Below is a small trained network, with its code and all its weights. Each question gives an input and a class and asks what happens when units are switched off, that is, made to give their printed mean instead of their output.

import numpy as np


def w(rows, s, z=0):
    codes = np.array(rows[::2]) - 128.0
    scale = np.full(codes.shape[1], s)
    scale[-1] = z or s
    return codes * scale


def norm(h):
    return h / np.sqrt((h * h).mean(-1, keepdims=True) + 1e-5)


def f(y):
    return np.maximum(y, 0)


def log_softmax(a):
    a = a - a.max(-1, keepdims=True)
    return a - np.log(np.exp(a).sum(-1, keepdims=True))


def net(x, mask):
    res = np.array(x, float).reshape(1, 4) / 4 @ E
    u = 0
    for l in range(3):
        y = f(norm(res) @ A[l][:, :-1].T + A[l][:, -1])
        res = res + np.where(mask[u : u + 8], y, B[l][:, -1]) @ B[l][:, :-1]
        u += 8
    return log_softmax(norm(res)[-1] @ U[:, :-1].T + U[:, -1])


A, B = {}, {}
E = w([
[109,108,129,84,92,156,38,199,133,136,84],'x0',
[15,170,1,160,113,125,162,177,126,81,101],'x1',
[111,175,141,118,228,124,144,131,80,210,12],'x2',
[125,128,130,123,131,131,127,127,120,126,129],'x3',
],0.018)
A[0] = w([
[255,55,247,79,105,121,93,55,90,186,210,151],'L0N0',
[121,175,120,143,180,93,163,110,64,176,58,89],'L0N1',
[203,87,214,66,106,162,50,125,121,143,146,52],'L0N2',
[86,87,93,63,90,120,61,202,158,115,119,5],'L0N3',
[121,181,115,124,176,120,128,124,64,208,19,55],'L0N4',
[159,133,153,73,114,161,79,132,127,183,77,25],'L0N5',
[210,138,245,100,182,137,107,84,114,205,64,109],'L0N6',
[184,151,238,116,205,125,102,85,118,215,47,112],'L0N7',
],0.0093,0.011)
B[0] = w([
[77,202,173,194,218,146,138,145,220,59,48,252],'L0N0',
[145,193,111,175,135,115,162,108,173,153,99,174],'L0N1',
[95,100,171,102,140,67,106,205,203,132,128,181],'L0N2',
[59,157,81,245,72,254,80,71,154,112,143,153],'L0N3',
[137,132,160,79,207,59,130,203,197,56,51,181],'L0N4',
[114,60,188,70,135,32,117,122,105,68,110,146],'L0N5',
[194,128,133,105,58,163,153,128,14,163,182,214],'L0N6',
[178,94,118,112,64,124,173,121,23,214,181,213],'L0N7',
],0.0091,0.017)
A[1] = w([
[136,98,193,170,132,139,102,108,211,103,172,101],'L1N0',
[119,111,139,60,86,134,40,221,125,126,92,142],'L1N1',
[98,136,60,150,94,91,167,87,132,113,216,113],'L1N2',
[100,87,142,97,107,131,110,141,135,145,90,95],'L1N3',
[141,141,127,18,158,186,44,8,102,133,183,21],'L1N4',
[99,135,105,132,204,130,123,116,150,138,47,93],'L1N5',
[110,115,171,126,161,171,104,138,121,92,92,78],'L1N6',
[93,20,55,7,158,134,133,69,159,233,156,2],'L1N7',
],0.016,0.02)
B[1] = w([
[94,185,84,121,185,113,134,158,185,112,70,228],'L1N0',
[111,53,135,91,146,212,31,207,118,198,51,249],'L1N1',
[167,54,115,72,110,94,158,136,74,123,152,217],'L1N2',
[136,125,143,153,120,77,163,102,139,138,133,143],'L1N3',
[48,118,56,53,107,68,77,217,2,198,142,128],'L1N4',
[142,177,175,128,186,103,112,171,186,79,125,189],'L1N5',
[115,151,70,116,129,101,105,126,93,118,148,150],'L1N6',
[35,93,94,97,88,196,62,171,129,169,73,128],'L1N7',
],0.016,0.012)
A[2] = w([
[129,208,129,185,132,82,166,113,175,77,159,35],'L2N0',
[169,115,208,119,151,216,85,151,156,151,90,124],'L2N1',
[167,99,189,133,112,145,102,49,37,229,132,82],'L2N2',
[78,80,69,135,55,239,29,193,163,86,108,81],'L2N3',
[111,205,171,158,163,85,155,45,177,46,163,10],'L2N4',
[164,233,156,190,171,69,235,86,138,115,150,96],'L2N5',
[88,190,127,198,176,159,128,157,202,137,62,84],'L2N6',
[103,70,88,172,9,237,72,96,67,187,156,52],'L2N7',
],0.013,0.011)
B[2] = w([
[78,104,98,166,174,120,233,53,86,118,136,166],'L2N0',
[94,114,35,97,125,74,175,151,128,79,97,226],'L2N1',
[179,82,142,128,56,230,90,100,84,162,180,176],'L2N2',
[208,224,190,147,103,132,106,70,160,160,186,249],'L2N3',
[99,52,96,202,127,105,235,70,43,145,133,168],'L2N4',
[83,209,134,226,107,139,184,5,119,85,188,220],'L2N5',
[92,108,77,91,122,80,69,170,181,92,131,236],'L2N6',
[131,198,189,207,142,161,213,26,67,166,191,172],'L2N7',
],0.015,0.016)
U = w([
[22,195,77,222,203,59,224,55,169,46,139,88],'0',
[206,204,204,198,53,215,131,27,81,202,223,204],'1',
[111,196,120,67,189,99,26,244,244,119,35,201],'2',
[192,2,175,32,107,201,89,199,16,224,71,1],'3',
[162,11,42,59,64,53,219,114,66,58,212,65],'4',
],0.021,0.0078)

Each question gives the input, the list of numbers given to net, and the class t.
The units are the neurons (one row each of A and B). Each row of codes is followed by its name. A weight is (code - 128) times the scale printed after its matrix; where a second scale follows, it is the last column's (A, B and U).
mask holds one flag per neuron, layer by layer. A switched-off neuron (its flag False) gives its mean, the last column of its row in B, instead of its output. The means were averaged over made-up inputs and are rounded, as every weight is.
A unit's drop is (log p(t) with every unit on - log p(t) with that unit switched off) / (log p(t) with every unit on - log p(t) with every unit switched off).
The circuit of an input: a set's keep is (log p(t) with only the set's units on - log p(t) with every unit switched off) / (log p(t) with every unit on - log p(t) with every unit switched off). Starting from the 12 units with the biggest drops (on a tie, the unit counted first), units are removed one at a time, each time the one whose removal leaves the highest keep (on an exact tie, the one counted first), for as long as the keep stays at least 0.8.
circuit, biggest first: the units of the circuit, biggest drop first
k most important neurons: the k neurons with the biggest drops, biggest first
top k neurons in layer l: the k neurons of layer l with the biggest drops, biggest first
drop when u is switched off: that unit's drop, to one decimal
input [0,-8,-2,4], class 0: circuit, biggest first : [L0N0]
input [-8,1,-5,7], class 4: 2 most important neurons : [L1N2, L0N0]
input [-4,-8,-2,6], class 0: 2 most important neurons : [L0N0, L1N1]
input [0,5,-4,-2], class 4: 4 most important neurons : [L1N2, L0N0, L1N1, L0N2]
input [5,5,0,7], class 1: 2 most important neurons : [L0N0, L0N4]
input [1,2,7,-6], class 2: 2 most important neurons : [L0N4, L0N0]
input [1,2,-6,8], class 1: 2 most important neurons : [L0N0, L0N1]
input [-5,0,4,-8], class 1: 2 most important neurons : [L0N0, L0N7]
input [3,0,7,0], class 3: 3 most important neurons : [L0N0, L0N7, L0N6]
input [1,-8,-1,7], class 2: 2 most important neurons : [L0N0, L0N2]
input [0,-2,4,5], class 1: 3 most important neurons : [L1N1, L0N1, L0N7]
input [-8,6,0,4], class 4: 3 most important neurons : [L0N0, L1N2, L0N4]
input [1,-2,-3,-6], class 2: top 2 neurons in layer 0 : [L0N2, L0N1]
input [-5,3,-4,2], class 4: circuit, biggest first : [L1N2]
input [3,4,0,7], class 1: top 2 neurons in layer 0 : [L0N0, L0N4]
input [1,1,2,8], class 2: top 2 neurons in layer 0 : [L0N4, L0N0]
input [5,-6,-5,-4], class 2: drop when L1N2 is switched off : 0.0
input [-2,4,-8,8], class 4: drop when L1N2 is switched off : 0.2
input [0,-8,-3,-6], class 0: drop when L1N1 is switched off : 0.9
input [-5,-4,7,0], class 1: circuit, biggest first : [L0N7]
